Below are the code and all the weights of a small trained network. Each question names an input and a target symbol and asks about switching units off, where a switched-off unit gives its printed mean instead of its output.

import numpy as np


def w(rows, s, z=0):
    codes = np.array(rows[::2]) - 128.0
    scale = np.full(codes.shape[1], s)
    scale[-1] = z or s
    return codes * scale


def f(y):
    return y / 2 * (1 + np.tanh(0.7978845608 * (y + 0.044715 * y**3)))


def softmax(a):
    e = np.exp(a - a.max(-1, keepdims=True))
    return e / e.sum(-1, keepdims=True)


def log_softmax(a):
    a = a - a.max(-1, keepdims=True)
    return a - np.log(np.exp(a).sum(-1, keepdims=True))


def net(x, mask):
    ids = ['βδεζθλμξπστψω'.index(c) for c in x.split()]
    T = len(ids)
    res = E[ids] + P[:T]
    u = 0
    for l in range(2):
        r = res
        for j in range(2):
            rows = slice(3 * j, 3 * j + 3)
            q, k, v = (r @ M[l][rows].T for M in (Q, K, V))
            z = softmax(np.where(np.tri(T) > 0, q @ k.T / 3**0.5, -1e9)) @ v
            o = O[l][rows]
            res = res + np.where(mask[u + j], z, o[:, -1]) @ o[:, :-1]
        u += 2
        y = f(res @ A[l][:, :-1].T + A[l][:, -1])
        res = res + np.where(mask[u : u + 12], y, B[l][:, -1]) @ B[l][:, :-1]
        u += 12
    return log_softmax(res[-1] @ U[:, :-1].T + U[:, -1])


Q, K, V, O, A, B = {}, {}, {}, {}, {}, {}
E = w([
[236,93,199,111,160,123],'β',
[90,164,110,131,89,189],'δ',
[182,122,134,157,98,1],'ε',
[106,155,98,162,28,51],'ζ',
[155,139,129,122,161,42],'θ',
[138,108,171,145,30,206],'λ',
[55,208,73,112,104,138],'μ',
[138,123,137,171,20,112],'ξ',
[77,180,99,128,47,120],'π',
[99,189,99,78,194,85],'σ',
[179,99,211,119,145,205],'τ',
[164,146,146,73,225,101],'ψ',
[107,190,80,117,158,27],'ω',
],0.007)
P = w([
[123,82,130,218,200,118],'0',
[205,79,56,168,162,146],'1',
[116,4,107,147,168,119],'2',
[103,163,208,246,180,108],'3',
[250,134,89,118,127,147],'4',
[80,30,174,100,146,93],'5',
[144,226,234,197,138,117],'6',
[221,93,112,29,90,135],'7',
[35,57,243,104,144,86],'8',
[204,254,225,106,95,133],'9',
[185,39,109,24,105,133],'10',
[59,132,241,68,156,128],'11',
],0.0046)
Q[0] = w([
[127,149,109,184,198,41],'0.h0',
[94,254,107,61,214,126],'0.h0',
[125,125,156,60,65,236],'0.h0',
[26,62,178,99,113,141],'0.h1',
[97,42,59,153,150,144],'0.h1',
[8,146,151,149,177,209],'0.h1',
],0.0084)
K[0] = w([
[133,166,173,106,121,169],'0.h0',
[181,48,135,173,6,176],'0.h0',
[134,103,102,140,119,81],'0.h0',
[149,111,189,137,154,96],'0.h1',
[142,158,224,134,108,104],'0.h1',
[171,84,112,133,103,54],'0.h1',
],0.012)
V[0] = w([
[1,43,235,144,147,21],'0.h0',
[182,124,119,136,142,162],'0.h0',
[179,143,70,144,143,146],'0.h0',
[149,36,137,148,212,13],'0.h1',
[68,124,102,169,136,47],'0.h1',
[178,191,163,114,128,243],'0.h1',
],0.0021)
O[0] = w([
[158,154,204,155,45,191,38],'0.h0',
[162,195,154,124,124,140,179],'0.h0',
[81,140,163,139,120,119,166],'0.h0',
[37,80,250,189,118,132,16],'0.h1',
[37,205,195,151,134,105,76],'0.h1',
[153,122,133,87,112,132,251],'0.h1',
],0.0019,0.00026)
A[0] = w([
[193,112,185,84,254,58,142],'0.n0',
[132,146,82,93,89,126,88],'0.n1',
[117,30,122,119,176,81,3],'0.n2',
[137,144,101,100,79,114,69],'0.n3',
[142,121,166,86,168,80,125],'0.n4',
[125,128,127,128,116,128,118],'0.n5',
[166,127,140,130,221,68,125],'0.n6',
[132,130,130,104,123,108,102],'0.n7',
[168,140,127,130,190,46,112],'0.n8',
[32,110,105,143,158,130,83],'0.n9',
[113,130,116,130,108,140,101],'0.n10',
[117,130,116,130,111,142,103],'0.n11',
],0.0068,0.0046)
B[0] = w([
[223,44,188,99,255,65,191],'0.n0',
[162,140,77,101,114,127,76],'0.n1',
[155,223,129,150,124,139,9],'0.n2',
[175,155,85,71,103,124,52],'0.n3',
[167,91,143,103,177,96,125],'0.n4',
[128,130,126,119,120,126,113],'0.n5',
[163,83,177,138,217,69,112],'0.n6',
[144,121,113,114,134,118,81],'0.n7',
[134,85,153,142,184,60,86],'0.n8',
[52,108,162,138,141,124,69],'0.n9',
[122,134,128,117,119,127,90],'0.n10',
[121,134,126,120,120,131,92],'0.n11',
],0.0089,0.0012)
Q[1] = w([
[4,59,226,172,152,102],'1.h0',
[82,23,35,44,79,135],'1.h0',
[81,203,166,71,52,139],'1.h0',
[60,155,163,139,150,54],'1.h1',
[118,127,84,110,119,54],'1.h1',
[109,171,119,75,216,179],'1.h1',
],0.031)
K[1] = w([
[196,253,133,188,158,143],'1.h0',
[45,146,233,178,132,97],'1.h0',
[158,157,165,27,80,98],'1.h0',
[86,152,168,137,134,73],'1.h1',
[131,105,121,145,126,54],'1.h1',
[107,154,123,82,207,182],'1.h1',
],0.034)
V[1] = w([
[165,88,167,162,4,113],'1.h0',
[185,67,174,136,150,243],'1.h0',
[68,170,121,79,178,222],'1.h0',
[173,145,102,108,114,116],'1.h1',
[159,105,119,110,106,114],'1.h1',
[102,130,152,143,89,95],'1.h1',
],0.016)
O[1] = w([
[129,5,32,165,162,153,179],'1.h0',
[70,21,161,55,68,63,253],'1.h0',
[186,155,168,198,2,60,170],'1.h0',
[49,134,156,128,159,122,101],'1.h1',
[98,155,145,151,174,142,123],'1.h1',
[134,166,66,65,150,173,122],'1.h1',
],0.01,0.0039)
A[1] = w([
[224,123,143,127,148,108,137],'1.n0',
[95,207,88,177,105,186,5],'1.n1',
[91,171,76,131,99,197,171],'1.n2',
[119,84,107,139,169,117,117],'1.n3',
[180,83,225,136,152,189,81],'1.n4',
[126,123,147,146,98,82,106],'1.n5',
[80,187,131,127,8,141,112],'1.n6',
[79,215,117,102,73,168,74],'1.n7',
[131,86,146,89,126,95,163],'1.n8',
[132,137,134,147,189,21,77],'1.n9',
[80,95,64,175,72,144,80],'1.n10',
[90,152,77,193,26,138,181],'1.n11',
],0.015,0.0035)
B[1] = w([
[107,172,112,29,167,180,181],'1.n0',
[195,163,4,162,188,144,173],'1.n1',
[90,104,198,188,157,73,192],'1.n2',
[153,162,178,106,122,110,180],'1.n3',
[192,71,112,181,95,147,188],'1.n4',
[166,99,142,142,139,146,194],'1.n5',
[169,248,151,181,99,67,253],'1.n6',
[152,38,195,73,105,186,179],'1.n7',
[131,181,90,108,156,173,230],'1.n8',
[60,146,152,141,173,68,178],'1.n9',
[165,65,75,68,82,45,220],'1.n10',
[11,97,125,114,110,215,243],'1.n11',
],0.02,0.012)
U = w([
[47,187,182,138,211,60,192],'β',
[62,155,94,27,168,191,115],'δ',
[179,226,37,82,97,62,107],'ε',
[43,78,4,163,166,152,122],'ζ',
[125,147,203,65,78,152,3],'θ',
[160,59,159,135,105,24,140],'λ',
[84,70,66,43,98,141,17],'μ',
[207,171,197,211,97,61,73],'ξ',
[21,120,158,152,19,123,234],'π',
[43,31,205,103,130,186,54],'σ',
[227,60,107,133,119,210,255],'τ',
[115,236,89,229,134,192,43],'ψ',
[175,154,79,224,151,47,94],'ω',
],0.0033,0.0046)

Each question gives the input, a string of symbols that net reads in full, and the target symbol t.
The units are the heads (3 rows each of Q, K, V and O) and the neurons (one row each of A and B). Each row of codes is followed by its name. A weight is (code - 128) times the scale printed after its matrix; where a second scale follows, it is the last column's (O, A, B and U).
mask holds one flag per unit, layer by layer, with each layer's heads first. A switched-off unit (its flag False) gives its mean, the last column of its rows in O or B, instead of its output. The means were averaged over made-up inputs and are rounded, as every weight is.
A unit's drop is (log p(t) with every unit on - log p(t) with that unit switched off) / (log p(t) with every unit on - log p(t) with every unit switched off).
The circuit of an input: a set's keep is (log p(t) with only the set's units on - log p(t) with every unit switched off) / (log p(t) with every unit on - log p(t) with every unit switched off). Starting from the 12 units with the biggest drops (on a tie, the unit counted first), units are removed one at a time, each time the one whose removal leaves the highest keep (on an exact tie, the one counted first), for as long as the keep stays at least 0.8.
units of the circuit, in order: the units of the circuit, biggest drop first
most important unit: the unit with the biggest drop
top k neurons: the k neurons with the biggest drops, biggest first
top k neurons in layer l: the k neurons of layer l with the biggest drops, biggest first
which heads matter: for each layer, one digit per head in row order, 1 if its drop is at least 0.15 and else 0, layers parted by /
input θ ξ σ ζ μ ε τ ε δ τ μ, target π: top 2 neurons : 1.n11; 0.n9
input μ ξ δ σ δ δ β, target δ: top 3 neurons in layer 1 : 1.n0; 1.n9; 1.n6
input δ δ σ δ δ δ, target π: top neuron : 1.n11
input τ δ τ π ξ, target ε: top 2 neurons in layer 1 : 1.n8; 1.n11
input δ δ ψ π μ, target θ: units of the circuit, in order : 1.h0; 1.n7; 0.n0; 1.n6
input δ δ δ δ μ δ δ ε δ μ, target β: units of the circuit, in order : 1.h0; 1.n2; 1.n3
input δ λ δ σ, target β: units of the circuit, in order : 1.n9; 0.n0
input θ ξ ζ, target σ: top 3 neurons : 1.n7; 1.n6; 0.n0
input σ π ω μ δ π, target ψ: units of the circuit, in order : 1.h0; 1.n1; 1.n10
input τ τ λ β δ, target μ: top 2 neurons : 1.n10; 1.n6
input ε ξ ζ τ μ δ τ ε δ ζ ω π, target ω: top 2 neurons : 1.n1; 1.n2
input τ δ τ τ δ δ δ λ, target π: top 2 neurons : 1.n11; 0.n0
input ξ δ δ δ μ δ π μ, target π: top 3 neurons : 1.n11; 0.n0; 1.n6
input δ ξ σ δ ξ λ ε, target β: top 2 neurons in layer 0 : 0.n0; 0.n8
input δ ζ μ δ δ π, target π: top 2 neurons : 1.n11; 1.n6
input τ τ τ μ β δ δ δ μ δ ξ, target ψ: top 3 neurons : 1.n1; 1.n6; 1.n11
input δ ξ τ θ ξ δ ω, target β: top 2 neurons in layer 1 : 1.n9; 1.n3
input δ δ δ ψ δ δ, target θ: most important unit : 1.h0
input δ ξ δ ψ μ μ δ σ θ, target β: units of the circuit, in order : 1.n9; 0.n0
input τ τ θ σ δ τ δ ε τ π, target β: most important unit : 1.h0
input δ τ δ δ ω, target β: which heads matter : 00 / 01
input δ σ τ μ, target ξ: top 3 neurons : 1.n6; 1.n7; 1.n11
input δ δ δ δ ζ θ θ π, target σ: top 2 neurons : 1.n7; 0.n0
input ε δ δ θ δ μ τ τ τ ζ τ δ, target ω: top 4 neurons : 1.n1; 1.n2; 1.n11; 0.n0
input σ λ μ, target ξ: top 2 neurons in layer 1 : 1.n6; 1.n11
input ξ τ λ, target λ: top 2 neurons in layer 1 : 1.n10; 1.n11
